Below are the code and all the weights of a small trained network. Each question names an input and a class and asks about switching units off, where a switched-off unit gives its printed mean instead of its output.

import numpy as np


def w(rows, s, z=0):
    codes = np.array(rows[::2]) - 128.0
    scale = np.full(codes.shape[1], s)
    scale[-1] = z or s
    return codes * scale


def f(y):
    return y / 2 * (1 + np.tanh(0.7978845608 * (y + 0.044715 * y**3)))


def log_softmax(a):
    a = a - a.max(-1, keepdims=True)
    return a - np.log(np.exp(a).sum(-1, keepdims=True))


def net(x, mask):
    res = np.array(x, float).reshape(1, 2) / 4 @ E
    y = f(res @ A[0][:, :-1].T + A[0][:, -1])
    res = res + np.where(mask, y, B[0][:, -1]) @ B[0][:, :-1]
    return log_softmax(res[-1] @ U[:, :-1].T + U[:, -1])


A, B = {}, {}
E = w([
[81,255,93],'x0',
[241,181,113],'x1',
],0.0089)
A[0] = w([
[110,164,126,177],'n0',
[130,114,122,255],'n1',
[82,106,112,112],'n2',
[99,205,109,62],'n3',
[31,94,139,77],'n4',
[249,166,121,76],'n5',
[153,60,134,81],'n6',
[188,49,130,103],'n7',
],0.019,0.0093)
B[0] = w([
[144,159,148,184],'n0',
[253,126,210,224],'n1',
[113,103,98,160],'n2',
[70,202,92,190],'n3',
[87,47,96,205],'n4',
[90,29,100,244],'n5',
[76,184,81,189],'n6',
[83,200,115,225],'n7',
],0.042,0.011)
U = w([
[107,6,80,114],'0',
[99,221,89,20],'1',
[241,114,193,253],'2',
],0.013,0.0033)

Each question gives the input, the list of numbers given to net, and the class t.
The units are the neurons (one row each of A and B). Each row of codes is followed by its name. A weight is (code - 128) times the scale printed after its matrix; where a second scale follows, it is the last column's (A, B and U).
mask holds one flag per neuron, in row order. A switched-off neuron (its flag False) gives its mean, the last column of its row in B, instead of its output. The means were averaged over made-up inputs and are rounded, as every weight is.
A unit's drop is (log p(t) with every unit on - log p(t) with that unit switched off) / (log p(t) with every unit on - log p(t) with every unit switched off).
The circuit of an input: a set's keep is (log p(t) with only the set's units on - log p(t) with every unit switched off) / (log p(t) with every unit on - log p(t) with every unit switched off). Starting from all 8 units, units are removed one at a time, each time the one whose removal leaves the highest keep (on an exact tie, the one counted first), for as long as the keep stays at least 0.8.
units of the circuit, in order: the units of the circuit, biggest drop first
most important unit: the unit with the biggest drop
k most important neurons: the k neurons with the biggest drops, biggest first
drop when u is switched off: that unit's drop, to one decimal
input [3,-2], class 2: units of the circuit, in order : n7; n5
input [-6,-5], class 1: most important unit : n5
input [7,7], class 0: 3 most important neurons : n5; n7; n6
input [4,4], class 0: 2 most important neurons : n7; n5
input [-3,-3], class 2: units of the circuit, in order : n5; n3
input [-7,-6], class 1: 2 most important neurons : n7; n5
input [-8,-7], class 1: 3 most important neurons : n7; n6; n5
input [3,-1], class 2: 2 most important neurons : n7; n6
input [-5,1], class 1: drop when n7 is switched off : 0.2
input [4,6], class 0: drop when n5 is switched off : 3.3
input [-7,1], class 1: drop when n0 is switched off : 0.0
